data =
[[135 123 130 137 114 111 130 124 113 117]
 [117 136 113 123 141 132 119 129 151 115]
 [136 128 119 132 136 131 137 136 129 144]
 [141 113 127 138 137 116 139 118 132 128]
 [109 134 113 126 134 128 114 124 146 106]
 [124 139 123 129 132 127 128 147 124 130]]
data[0,0]: 135
data[1,2]: 113
data[2,1]: 128
data[5,5]: 127
data[5,8]: 124
data[0,8]: 113
data[4]: [109, 134, 113, 126, 134, 128, 114, 124, 146, 106]
data[0,4]: 114
data[2,4]: 136
data[4,8]: 146
data[1,8]: 151
data[4,0]: 109
data[0,9]: 117
data[4,6]: 114
data[5]: [124, 139, 123, 129, 132, 127, 128, 147, 124, 130]
data[0]: [135, 123, 130, 137, 114, 111, 130, 124, 113, 117]
data[3,3]: 138
data[:, 5]: [111, 132, 131, 116, 128, 127]
data[2,7]: 136
data[1,7]: 129
data[:, 0]: [135, 117, 136, 141, 109, 124]

M =
[[114 101 140 128 130 116 132 124 123 134 100]
 [148 125 151 137 125 150 135 129 132 124 126]
 [116 103 138 137 128 118 135 124 124 137 104]
 [143 127 147 137 122 149 132 128 134 120 126]
 [144 124 152 138 124 150 135 129 138 121 125]
 [146 126 153 138 125 150 134 129 139 122 127]
 [127 113 120 117 132 116 141 126 131 141 118]
 [115 103 142 131 129 117 139 124 126 132 106]
 [114 105 140 131 128 115 138 124 126 132 108]
 [143 125 151 136 121 150 132 128 131 121 129]
 [142 124 148 135 124 148 132 128 133 122 128]
 [125 114 124 123 131 122 133 126 127 140 117]
 [118  98 144 128 130 118 135 124 123 132 106]
 [113 102 140 132 128 115 129 123 123 137 102]
 [125 113 125 125 130 121 132 126 127 140 116]]
M[0,0] = 114
M[:, 0] = [114, 148, 116, 143, 144, 146, 127, 115, 114, 143, 142, 125, 118, 113, 125]
M[:, 1] = [101, 125, 103, 127, 124, 126, 113, 103, 105, 125, 124, 114, 98, 102, 113]
M[9,5] = 150
M[12] = [118, 98, 144, 128, 130, 118, 135, 124, 123, 132, 106]
M[6,2] = 120
M[3,10] = 126
M[:, 9] = [134, 124, 137, 120, 121, 122, 141, 132, 132, 121, 122, 140, 132, 137, 140]
M[2,9] = 137
M[7,5] = 117
M[9,6] = 132
M[14,8] = 127
M[14,4] = 130
M[10,7] = 128
M[7,0] = 115
M[3,2] = 147
M[9,7] = 128
M[8,2] = 140
M[11] = [125, 114, 124, 123, 131, 122, 133, 126, 127, 140, 117]
M[6,4] = 132
M[2,3] = 137
M[11,2] = 124
M[9] = [143, 125, 151, 136, 121, 150, 132, 128, 131, 121, 129]
M[8,0] = 114
M[3,4] = 122
M[6] = [127, 113, 120, 117, 132, 116, 141, 126, 131, 141, 118]
M[0,9] = 134
M[5,4] = 125
M[10,8] = 133
M[9,2] = 151
M[5,1] = 126
M[5,3] = 138
M[6,0] = 127
M[13,5] = 115

W =
[[151 152 152 151 150 105 105 106 151 151 128 104 150]
 [125 125 125 125 125 130 130 129 125 125 128 130 125]
 [101 100 101 101 102 156 156 155 101 102 128 156 102]
 [100 100 100 101 101 155 155 153 100 101 128 156 102]
 [134 134 134 134 133 123 123 123 134 133 128 123 133]
 [140 140 140 140 140 116 116 116 140 140 128 115 140]
 [149 149 149 149 148 107 107 108 149 149 128 107 148]]
Rows and columns are counted from 0.
(0, 0) = 151
(6, 10) = 128
(5, 10) = 128
(2, 0) = 101
(0, 6) = 105
(1, 9) = 125
(3, 6) = 155
(2, 7) = 155
(2, 5) = 156
(4, 6) = 123
(5, 7) = 116
(0, 1) = 152
(3, 5) = 155
(3, 10) = 128
(6, 7) = 108
(4, 1) = 134
(5, 3) = 140
(1, 3) = 125
(1, 7) = 129
(0, 3) = 151
(4, 11) = 123
(2, 12) = 102
(3, 3) = 101
(0, 4) = 150
(3, 12) = 102
(1, 6) = 130
(2, 2) = 101
(2, 3) = 101
(1, 11) = 130
(0, 5) = 105
(4, 2) = 134

m = [111 119 126 151 113 125 115 151 100  98 123 116 122 121]
m[0]	111
m[1]	119
m[12]	122
m[6]	115
m[7]	151
